Below is a small trained network, with its code and all its weights. Each question gives an input and a class and asks what happens when units are switched off, that is, made to give their printed mean instead of their output.

import numpy as np


def w(rows, s, z=0):
    codes = np.array(rows[::2]) - 128.0
    scale = np.full(codes.shape[1], s)
    scale[-1] = z or s
    return codes * scale


def f(y):
    return y / 2 * (1 + np.tanh(0.7978845608 * (y + 0.044715 * y**3)))


def log_softmax(a):
    a = a - a.max(-1, keepdims=True)
    return a - np.log(np.exp(a).sum(-1, keepdims=True))


def net(x, mask):
    res = np.array(x, float).reshape(1, 8) / 4 @ E
    y = f(res @ A[0][:, :-1].T + A[0][:, -1])
    res = res + np.where(mask, y, B[0][:, -1]) @ B[0][:, :-1]
    return log_softmax(res[-1] @ U[:, :-1].T + U[:, -1])


A, B = {}, {}
E = w([
[156,77,153,165,251,166],'x0',
[147,134,145,128,119,116],'x1',
[149,191,161,178,128,203],'x2',
[107,62,128,167,100,129],'x3',
[128,100,144,126,95,127],'x4',
[86,204,27,101,112,154],'x5',
[131,147,98,130,138,126],'x6',
[186,156,156,119,168,90],'x7',
],0.013)
A[0] = w([
[152,57,119,189,248,129,226],'n1',
[178,164,154,161,107,194,169],'n2',
[43,143,30,64,105,111,158],'n3',
[190,177,117,67,71,64,184],'n4',
[169,14,183,123,157,40,253],'n5',
[60,150,129,163,45,125,220],'n6',
[204,172,143,97,134,106,213],'n7',
[120,117,143,175,59,121,74],'n8',
[128,186,111,167,147,167,130],'n9',
[167,189,92,198,178,250,155],'n10',
],0.011,0.0045)
B[0] = w([
[146,185,183,105,111,178,246],'n1',
[136,100,129,186,171,101,174],'n2',
[54,163,5,61,76,167,223],'n3',
[116,125,103,80,160,2,203],'n4',
[124,84,176,70,154,159,252],'n5',
[94,84,117,148,70,89,201],'n6',
[168,163,108,139,154,57,173],'n7',
[137,114,138,151,100,96,154],'n8',
[129,202,81,136,134,137,169],'n9',
[155,190,129,209,117,187,221],'n10',
],0.013,0.018)
U = w([
[171,200,125,208,141,186,33],'0',
[22,126,39,88,64,159,154],'1',
[170,152,131,89,161,50,12],'2',
[95,43,179,180,4,94,151],'3',
[164,88,216,99,174,172,248],'4',
],0.011,0.0019)

Each question gives the input, the list of numbers given to net, and the class t.
The units are the neurons (one row each of A and B). Each row of codes is followed by its name. A weight is (code - 128) times the scale printed after its matrix; where a second scale follows, it is the last column's (A, B and U).
mask holds one flag per neuron, in row order. A switched-off neuron (its flag False) gives its mean, the last column of its row in B, instead of its output. The means were averaged over made-up inputs and are rounded, as every weight is.
A unit's drop is (log p(t) with every unit on - log p(t) with that unit switched off) / (log p(t) with every unit on - log p(t) with every unit switched off).
The circuit of an input: a set's keep is (log p(t) with only the set's units on - log p(t) with every unit switched off) / (log p(t) with every unit on - log p(t) with every unit switched off). Starting from all 10 units, units are removed one at a time, each time the one whose removal leaves the highest keep (on an exact tie, the one counted first), for as long as the keep stays at least 0.8.
units of the circuit, in order: the units of the circuit, biggest drop first
k most important neurons: the k neurons with the biggest drops, biggest first
drop of u: that unit's drop, to one decimal
input [-8,-2,6,-3,2,-8,-3,3], class 2: units of the circuit, in order => n4
input [-5,8,8,3,7,2,8,-2], class 3: units of the circuit, in order => n6; n3
input [-7,-6,6,-1,-8,0,5,4], class 0: 4 most important neurons => n10; n5; n9; n2
input [-6,2,2,-8,-3,6,1,7], class 2: 2 most important neurons => n4; n7
input [-5,-2,5,-3,-5,0,8,5], class 2: 3 most important neurons => n4; n7; n1
input [0,8,0,5,1,-4,-6,-2], class 4: 2 most important neurons => n5; n3
input [6,5,0,6,4,8,2,-1], class 0: 4 most important neurons => n10; n4; n6; n5
input [-2,-6,3,-5,0,2,8,3], class 0: drop of n6 => 0.1
input [-4,8,5,0,0,-1,1,-5], class 3: drop of n3 => 0.2
input [-1,-4,-3,5,7,-1,-6,-7], class 3: drop of n6 => 0.3
